W =
[[ -11.2  -15.4  -27.6 -225.9    5.8 -115.7]
 [ -18.9  -16.4  -24.2 -121.1   -1.1  138.7]]
Rows and columns are numbered from 0.
Find the entry just right of the smallest entry.
5.8
The entry in the bottom-right corner: 138.7
The entry directly above -24.2 -> -27.6
Find the entry directly below -27.6.
-24.2
Find the entry at row 1, column 0.
-18.9
Find the entry at row 0, column 0.
-11.2
The entry just left of 5.8 is -225.9
Find the entry in the top-right corner.
-115.7

A =
[[ -4  -1  13   6 -18  -3   9  31  23  19  -3]
 [  2  -2  18  16  -8 -15   2  -6   4  21   5]
 [ 17  -1  29   6  -3   4  17  -1  -2  10  -3]
 [ 15  16  32  20 -14  23  -6   3  21  13  13]
 [ -1  10   1  26   3  48 -17  23  27  -1   1]
 [  7  16   8  13   6   1  -6  -8   8  12  22]
 [  5  20   3  -7   5  10   8  26  22   9  16]
 [  1  12 -11  28  25  40 -23  -5   8  -8  10]
 [ 10   8  14 -17   0 -24  28  12   3  16  11]
 [ -5 -18   2  20   8  -6   3  -5  -8  10 -14]
 [ 17   3   9   3  24  -4  12 -23 -19   1   7]
 [  8  -1  14  41  11  33 -21 -22  -2   1  -1]
 [ -6  -6 -33   5  39  -3   6  -7 -18 -11  -1]
 [  8   4  10 -19   1  -3  30  33  11   9  -2]]
The entry just right of the smallest entry: 5
The bottom-right entry: -2
The last entry in the row that holds the smallest entry: -1
The maximum is 48
The entry directly below the smallest entry is 10
What is the entry in the top-right corner? -3
The top-left entry: -4
What is the 2nd entry in reading order? -1
The bottom entry of the column that holds the largest entry is -3
What is the 3rd entry in reading order? 13
What is the entry just left of the largest entry? 3
What is the largest entry in the last column? 22
What is the first entry in the row that holds the smallest entry? -6
What is the smallest entry in the last row? -19
The entry just left of the smallest entry -> -6
What is the bottom-left entry? 8
The 2nd entry on the main diagonal: -2
What is the fifth entry from the end, reading row by row? 30
What is the second largest entry? 41
The largest entry in the last row is 33
The second smallest entry -> -24
What is the entry directly below 25? 0
The smallest entry in the first row: -18
The last entry of the largest entry's row -> 1
The entry just left of 24 is 3
The smallest entry in the last column is -14
What is the entry directly above the largest entry? 23
What is the entry directly below the largest entry? 1
What is the second entry on the diagonal from the top-right corner? 21
The entry just right of the largest entry is -17

array([[ -4,  -3,  -7,   0, -18,   2],
       [ 12,   3,   2,   1, -31,  -5],
       [-40,   3,  -3,   0,  -9,  23],
       [-15,  -1,   3,   0,   5,  23],
       [ -8,  -3,   6,   0,  29, -21],
       [ -4,   0,  -5,   1,  29,   2],
       [ 20,   3,  -5,  -6,   9,  -8],
       [  1,   3,  -7,   1,   8, -21],
       [  7,   3,  -7,  -6,   3, -11],
       [ 11,  -5,  -3,  -3,  22,  -7],
       [ 20,   2,  -1,  -5, -38,  -5],
       [ -3,  -1,   6,  -2,   4,   1]])
The 2nd entry in reading order is -3
Report the first entry in reading order.
Answer: -4
Report the entry directly below 12.
Answer: -40
The entry just left of 8: 1
Report the third entry on the diagonal from the top-right corner.
Answer: 0
The fifth-last entry, reading row by row -> -1
Report the entry in the bottom-right corner.
Answer: 1
Report the third entry, reading row by row.
Answer: -7
Report the bottom entry of the column that holds the smallest entry.
Answer: -3
Report the 1st entry on the diagonal from the top-right corner.
Answer: 2
Report the largest entry in the last row.
Answer: 6
The last entry in the row that holds the smallest entry -> 23
The entry directly below the smallest entry -> -15
The entry directly above -9 -> -31
The entry just right of the smallest entry: 3
Report the second entry from the end, reading row by row.
Answer: 4
Report the entry directly above -40.
Answer: 12
Report the fifth entry in reading order.
Answer: -18
Report the 2nd entry on the main diagonal.
Answer: 3
Report the entry directly above 7.
Answer: 1

M =
-24  17  -9  -2
-35  26  -6  -2
-39  30  -4  -2
-4  2  -4  -2
-30  22  -8  -2
12  -2  8  16
20  -3  6  28
16  -2  7  22
-19  13  -10  -2
7  -1  7  8
3  -1  4  3
-29  21  -8  -2
Counting starts at 0.
The entry at row 0, column 1: 17
Read off the entry in the top-left corner.
Answer: -24
Read off the entry at row 1, column 2.
Answer: -6
Read off the entry directly above the smallest entry.
Answer: -35
Read off the entry in the bottom-left corner.
Answer: -29
Read off the entry directly above 12.
Answer: -30
Read off the entry just left of 4.
Answer: -1
Read off the entry just left of 13.
Answer: -19
The entry directly above -19 -> 16
Read off the entry at row 1, column 1.
Answer: 26
The entry directly below -30 -> 12
Read off the entry at row 2, column 0.
Answer: -39
Read off the entry in the top-right corner.
Answer: -2
The maximum: 30
Read off the entry in row 0 and column 2.
Answer: -9
The entry just right of -6 -> -2
The entry just right of 12 -> -2

grid =
[[ 75  71  87  87  87  93]
 [ 88  71  78 113  67  78]
 [112  59  82  77  91  88]
 [101  79  82  64  83  52]
 [ 94 181 124 128  52  67]
 [ 87  94 108 121  71  83]
 [ 62 153 141 117 110 149]
 [ 90  86  70  87 193  73]
 [ 71 122 208  81  71  78]]
The entry in the top-right corner is 93
Which number is the entry directly below 108?
A: 141
The entry just left of the largest entry is 122
The entry directly above 59: 71
Which number is the last entry of the largest entry's row?
A: 78
The largest entry in the first column is 112
The entry directly above the largest entry -> 70
Which number is the largest entry in the last column?
A: 149
Which number is the entry just left of 110?
A: 117
The bottom-left entry -> 71
Which number is the entry just right of 121?
A: 71
Which number is the 1st entry, reading row by row?
A: 75
The largest entry in the last row: 208
The top entry of the column that holds the largest entry -> 87
The 5th entry in reading order is 87
Which number is the entry directly above 117?
A: 121
The third-last entry, reading row by row: 81
The third largest entry -> 181
The third entry on the diagonal from the top-right corner: 77
Which number is the fourth entry in reading order?
A: 87
The entry just left of 70: 86

17  -1  19  13  -8  -12  38  3  -10  0
-13  -18  19  -10  -8  3  13  -32  -14  -12
-20  -26  -8  -17  -14  4  -21  -14  -9  -14
-10  -14  -22  -21  -12  2  -30  9  -10  -9
-16  -22  -16  -19  -14  3  -28  -2  -9  -12
-21  -27  2  -15  -12  5  -12  -24  -10  -15
-6  -12  24  -6  -7  0  25  -28  -15  -10
3  -6  26  -1  -7  -4  33  -20  -16  -7
-19  -23  12  -13  -10  4  0  -31  -11  -14
11  -3  24  6  -7  -8  38  -9  -14  -3
Rows and columns are numbered from 0.
The entry directly above the smallest entry: 3
Report the entry in the top-left corner.
A: 17
The entry in row 2 and column 1: -26
Report the entry in the bottom-right corner.
A: -3
Report the top-right entry.
A: 0
Report the entry in row 0 and column 1.
A: -1
Report the entry at row 0, column 2.
A: 19
The bottom-left entry -> 11
Report the entry in row 1 and column 0.
A: -13
Report the entry at row 2, column 0.
A: -20
The entry directly below the smallest entry -> -14
Report the entry just left of 6.
A: 24
The entry just right of the smallest entry: -14
The minimum -> -32
The entry just right of -24: -10
The bottom entry of the column that holds the smallest entry: -9
Report the entry just right of 9.
A: -10
The entry at row 1, column 1 is -18

-28	33	-44	-2	34	-24
Which number is the entry just right of 33?
A: -44
The entry just right of the smallest entry: -2

Read these off the matrix that follows. Counting starts at 0.
1) Find the entry at row 0, column 1.
2) Find the entry in the bottom-right corner.
3) Find the entry directly above -127.
4) Find the entry just right of 184.
5) Find the entry directly below the largest entry.
[[-102  843 -166  230 -618]
 [-130  184 -127  -61  101]]
1) 843
2) 101
3) -166
4) -127
5) 184
